Below is a small trained network, with its code and all its weights. Each question gives an input and a class and asks what happens when units are switched off, that is, made to give their printed mean instead of their output.

import numpy as np


def w(rows, s, z=0):
    codes = np.array(rows[::2]) - 128.0
    scale = np.full(codes.shape[1], s)
    scale[-1] = z or s
    return codes * scale


def norm(h):
    return h / np.sqrt((h * h).mean(-1, keepdims=True) + 1e-5)


def f(y):
    return np.maximum(y, 0)


def log_softmax(a):
    a = a - a.max(-1, keepdims=True)
    return a - np.log(np.exp(a).sum(-1, keepdims=True))


def net(x, mask):
    res = np.array(x, float).reshape(1, 8) / 4 @ E
    u = 0
    for l in range(4):
        y = f(norm(res) @ A[l][:, :-1].T + A[l][:, -1])
        res = res + np.where(mask[u : u + 3], y, B[l][:, -1]) @ B[l][:, :-1]
        u += 3
    return log_softmax(norm(res)[-1] @ U[:, :-1].T + U[:, -1])


A, B = {}, {}
E = w([
[142,107,146,130,123,114,133,120,129],'x0',
[139,66,146,215,44,165,84,99,114],'x1',
[134,149,138,156,147,102,100,142,168],'x2',
[107,199,193,96,27,75,101,87,106],'x3',
[145,112,121,116,140,116,184,105,138],'x4',
[147,110,151,148,130,108,129,116,149],'x5',
[255,185,125,119,136,191,118,134,100],'x6',
[145,87,47,67,96,77,88,116,160],'x7',
],0.0077)
A[0] = w([
[140,114,45,51,98,31,99,133,154,38],'L0N0',
[138,241,138,110,33,51,127,39,103,9],'L0N1',
[1,62,121,164,123,40,127,140,117,5],'L0N2',
],0.0071,0.0024)
B[0] = w([
[65,99,123,167,76,221,169,156,168,235],'L0N0',
[87,141,142,194,89,42,19,63,54,254],'L0N1',
[255,223,85,49,125,145,186,146,38,236],'L0N2',
],0.0095,0.0053)
A[1] = w([
[69,109,150,102,168,81,68,120,134,6],'L1N0',
[134,135,141,78,121,79,154,116,141,72],'L1N1',
[161,131,126,127,2,168,74,129,162,116],'L1N2',
],0.0072,0.0014)
B[1] = w([
[115,96,154,151,114,68,148,8,255,148],'L1N0',
[116,197,83,78,226,84,150,73,44,148],'L1N1',
[134,52,18,152,89,135,202,160,222,254],'L1N2',
],0.0072,0.0054)
A[2] = w([
[113,141,121,173,25,168,189,126,180,244],'L2N0',
[215,141,128,179,104,106,111,128,114,108],'L2N1',
[90,180,255,156,147,180,157,96,124,73],'L2N2',
],0.0085,0.0011)
B[2] = w([
[206,183,235,129,167,235,92,146,230,254],'L2N0',
[195,109,15,2,140,120,165,193,57,202],'L2N1',
[34,134,144,124,32,93,166,251,186,179],'L2N2',
],0.0097,0.0067)
A[3] = w([
[105,15,128,156,233,179,98,186,120,153],'L3N0',
[57,148,182,49,154,85,176,147,110,110],'L3N1',
[116,100,254,158,37,154,118,75,137,252],'L3N2',
],0.0067,0.0016)
B[3] = w([
[80,92,125,150,174,3,119,45,116,240],'L3N0',
[172,139,170,102,127,220,90,110,187,217],'L3N1',
[125,16,157,112,197,93,147,83,108,253],'L3N2',
],0.014,0.0038)
U = w([
[217,253,96,82,114,147,175,128,75,156],'0',
[50,150,116,187,140,10,106,17,75,126],'1',
[158,151,185,68,156,163,95,121,163,203],'2',
[48,123,197,150,39,174,184,191,228,6],'3',
],0.0074,0.0018)

Each question gives the input, the list of numbers given to net, and the class t.
The units are the neurons (one row each of A and B). Each row of codes is followed by its name. A weight is (code - 128) times the scale printed after its matrix; where a second scale follows, it is the last column's (A, B and U).
mask holds one flag per neuron, layer by layer. A switched-off neuron (its flag False) gives its mean, the last column of its row in B, instead of its output. The means were averaged over made-up inputs and are rounded, as every weight is.
A unit's drop is (log p(t) with every unit on - log p(t) with that unit switched off) / (log p(t) with every unit on - log p(t) with every unit switched off).
The circuit of an input: a set's keep is (log p(t) with only the set's units on - log p(t) with every unit switched off) / (log p(t) with every unit on - log p(t) with every unit switched off). Starting from all 12 units, units are removed one at a time, each time the one whose removal leaves the highest keep (on an exact tie, the one counted first), for as long as the keep stays at least 0.8.
circuit, biggest first: the units of the circuit, biggest drop first
k most important neurons: the k neurons with the biggest drops, biggest first
k most important neurons of layer l: the k neurons of layer l with the biggest drops, biggest first
drop of u: that unit's drop, to one decimal
input [-6,-6,-1,-5,-2,8,-6,5], class 0: circuit, biggest first -> (L0N2)
input [7,7,1,3,-7,-2,5,8], class 3: 2 most important neurons -> (L1N2 L0N2)
input [-4,-7,-3,-8,8,0,2,1], class 1: circuit, biggest first -> (L3N0 L0N2)
input [0,1,1,-4,2,-3,4,5], class 3: circuit, biggest first -> (L0N2 L0N0)
input [-8,4,4,8,-1,6,2,-5], class 1: 2 most important neurons of layer 0 -> (L0N1 L0N0)
input [-7,-1,-4,3,6,-6,2,8], class 3: 2 most important neurons -> (L0N0 L1N2)
input [5,-3,-7,-4,8,4,3,-3], class 1: circuit, biggest first -> (L0N2 L3N0)
input [-2,8,-3,3,-5,-8,-5,-3], class 2: circuit, biggest first -> (L2N0 L3N2)
input [-4,-2,5,-4,-8,1,4,-6], class 3: circuit, biggest first -> (L2N2 L0N2)
input [0,6,-1,-1,-1,-8,-1,8], class 3: 2 most important neurons -> (L1N2 L0N0)
input [-1,-4,-3,-5,8,-3,-3,3], class 1: 2 most important neurons of layer 2 -> (L2N2 L2N1)
input [-5,4,4,-7,-3,-5,4,-1], class 1: 2 most important neurons -> (L3N0 L0N2)
input [-5,3,1,2,4,6,6,-7], class 3: 2 most important neurons -> (L2N2 L0N2)
input [-5,4,-8,8,-2,8,6,-2], class 1: circuit, biggest first -> (L0N1)
input [2,0,0,2,7,1,1,-2], class 1: 2 most important neurons of layer 0 -> (L0N1 L0N2)
input [-5,-5,-6,-8,4,1,1,-4], class 1: 2 most important neurons -> (L3N0 L0N2)
input [2,-2,-5,6,-1,-2,-7,-6], class 0: 2 most important neurons -> (L0N2 L0N0)
input [-8,6,-4,5,8,-2,5,-7], class 3: 2 most important neurons -> (L0N2 L2N2)
input [2,-1,3,-2,0,-4,-8,3], class 0: drop of L0N2 -> 1.2
input [5,3,-4,5,-1,-4,-5,-2], class 0: drop of L0N2 -> 1.2
input [-8,0,-6,8,1,8,2,-2], class 1: drop of L1N0 -> 0.0
